Below is a small trained network, with its code and all its weights. Each question gives an input and a class and asks what happens when units are switched off, that is, made to give their printed mean instead of their output.

import numpy as np


def w(rows, s, z=0):
    codes = np.array(rows[::2]) - 128.0
    scale = np.full(codes.shape[1], s)
    scale[-1] = z or s
    return codes * scale


def norm(h):
    return h / np.sqrt((h * h).mean(-1, keepdims=True) + 1e-5)


def f(y):
    return y / 2 * (1 + np.tanh(0.7978845608 * (y + 0.044715 * y**3)))


def log_softmax(a):
    a = a - a.max(-1, keepdims=True)
    return a - np.log(np.exp(a).sum(-1, keepdims=True))


def net(x, mask):
    res = np.array(x, float).reshape(1, 5) / 4 @ E
    u = 0
    for l in range(2):
        y = f(norm(res) @ A[l][:, :-1].T + A[l][:, -1])
        res = res + np.where(mask[u : u + 9], y, B[l][:, -1]) @ B[l][:, :-1]
        u += 9
    return log_softmax(norm(res)[-1] @ U[:, :-1].T + U[:, -1])


A, B = {}, {}
E = w([
[134,116,145,86,254,81,140],'x0',
[128,180,187,155,101,46,226],'x1',
[251,175,65,169,152,108,111],'x2',
[61,200,152,181,160,185,120],'x3',
[131,131,127,128,128,132,129],'x4',
],0.0059)
A[0] = w([
[72,132,119,215,20,99,77,174],'0.n1',
[80,75,239,100,117,150,118,2],'0.n2',
[165,96,113,136,65,224,223,137],'0.n3',
[145,117,55,71,129,164,63,112],'0.n4',
[188,52,177,64,73,71,96,25],'0.n5',
[100,140,217,254,172,183,105,116],'0.n6',
[172,175,193,156,107,71,179,105],'0.n7',
[160,118,135,157,148,193,118,239],'0.n8',
[130,119,194,70,223,114,169,93],'0.n9',
],0.0085,0.002)
B[0] = w([
[158,92,77,80,169,126,150,247],'0.n1',
[234,124,174,255,106,168,196,192],'0.n2',
[104,158,122,70,250,165,136,190],'0.n3',
[47,61,156,151,164,130,97,227],'0.n4',
[134,246,213,94,61,97,113,217],'0.n5',
[183,135,137,45,60,56,56,219],'0.n6',
[33,32,161,130,184,96,105,245],'0.n7',
[160,87,237,123,179,42,190,184],'0.n8',
[138,127,40,85,107,188,124,253],'0.n9',
],0.0084,0.0044)
A[1] = w([
[190,150,83,208,203,59,110,83],'1.n1',
[103,66,142,68,160,117,169,129],'1.n2',
[122,145,32,63,160,151,149,96],'1.n3',
[200,52,152,171,189,103,116,252],'1.n4',
[104,115,142,173,57,150,115,112],'1.n5',
[103,255,191,28,129,126,67,136],'1.n6',
[100,162,117,114,103,49,213,114],'1.n7',
[105,141,113,69,147,230,171,192],'1.n8',
[32,175,96,161,123,54,212,152],'1.n9',
],0.0081,0.0034)
B[1] = w([
[181,65,121,186,13,196,173,171],'1.n1',
[89,217,57,167,157,117,90,223],'1.n2',
[116,254,38,82,130,116,166,175],'1.n3',
[72,178,185,108,109,103,210,254],'1.n4',
[186,171,75,119,130,117,152,124],'1.n5',
[165,145,169,94,71,53,111,214],'1.n6',
[115,109,118,113,118,204,62,175],'1.n7',
[186,130,119,121,105,66,204,188],'1.n8',
[144,65,148,104,169,162,122,169],'1.n9',
],0.0078,0.0069)
U = w([
[175,119,189,53,51,54,46,142],'0',
[167,83,155,197,85,160,229,162],'1',
[37,38,143,105,198,125,85,134],'2',
[146,184,15,62,129,110,157,124],'3',
[108,176,163,111,128,75,157,242],'4',
[114,181,95,206,108,123,36,80],'5',
[153,138,60,215,105,181,54,3],'6',
[151,137,54,218,92,166,3,30],'7',
],0.011,0.0053)

Each question gives the input, the list of numbers given to net, and the class t.
The units are the neurons (one row each of A and B). Each row of codes is followed by its name. A weight is (code - 128) times the scale printed after its matrix; where a second scale follows, it is the last column's (A, B and U).
mask holds one flag per neuron, layer by layer. A switched-off neuron (its flag False) gives its mean, the last column of its row in B, instead of its output. The means were averaged over made-up inputs and are rounded, as every weight is.
A unit's drop is (log p(t) with every unit on - log p(t) with that unit switched off) / (log p(t) with every unit on - log p(t) with every unit switched off).
The circuit of an input: a set's keep is (log p(t) with only the set's units on - log p(t) with every unit switched off) / (log p(t) with every unit on - log p(t) with every unit switched off). Starting from the 12 units with the biggest drops (on a tie, the unit counted first), units are removed one at a time, each time the one whose removal leaves the highest keep (on an exact tie, the one counted first), for as long as the keep stays at least 0.8.
circuit, biggest first: the units of the circuit, biggest drop first
k most important neurons: the k neurons with the biggest drops, biggest first
k most important neurons of layer l: the k neurons of layer l with the biggest drops, biggest first
input [4,-6,3,1,1], class 2: circuit, biggest first	0.n4
input [5,2,-6,5,6], class 1: 2 most important neurons	0.n2, 0.n5
input [-7,8,6,-4,7], class 2: 3 most important neurons	0.n7, 0.n2, 0.n9
input [7,4,2,6,1], class 3: 2 most important neurons	0.n9, 0.n5
input [4,1,-2,-1,-3], class 3: 2 most important neurons	0.n9, 1.n3
input [-7,-1,2,-6,0], class 3: 2 most important neurons of layer 1	1.n3, 1.n4
input [-5,3,4,-4,0], class 3: 2 most important neurons	0.n3, 0.n1
input [4,-5,-6,3,-4], class 1: 2 most important neurons	0.n2, 0.n7
input [-7,-5,5,3,4], class 3: 2 most important neurons	0.n1, 0.n2
input [6,6,-5,-5,-3], class 2: 4 most important neurons	0.n6, 0.n7, 0.n1, 0.n3
input [-5,-5,5,8,0], class 0: circuit, biggest first	0.n6, 0.n8
input [-5,3,3,-4,3], class 3: 3 most important neurons of layer 0	0.n1, 0.n3, 0.n6
input [4,7,-2,5,5], class 2: 2 most important neurons of layer 0	0.n7, 0.n5
input [1,-3,-5,3,-4], class 1: circuit, biggest first	0.n2
input [6,7,-2,-5,0], class 2: 2 most important neurons of layer 1	1.n9, 1.n7
input [-2,2,7,-3,-1], class 1: 2 most important neurons	1.n1, 0.n6
input [-1,-7,0,8,-8], class 0: 2 most important neurons	0.n6, 0.n7
input [-1,7,5,-5,-1], class 2: 2 most important neurons	0.n7, 0.n6
input [7,-7,5,1,-7], class 2: 2 most important neurons of layer 0	0.n4, 0.n2
input [4,-2,-1,2,0], class 3: circuit, biggest first	0.n9
input [-3,-2,7,8,2], class 0: 2 most important neurons of layer 0	0.n6, 0.n2
input [-7,0,-7,7,6], class 0: 2 most important neurons of layer 0	0.n6, 0.n9
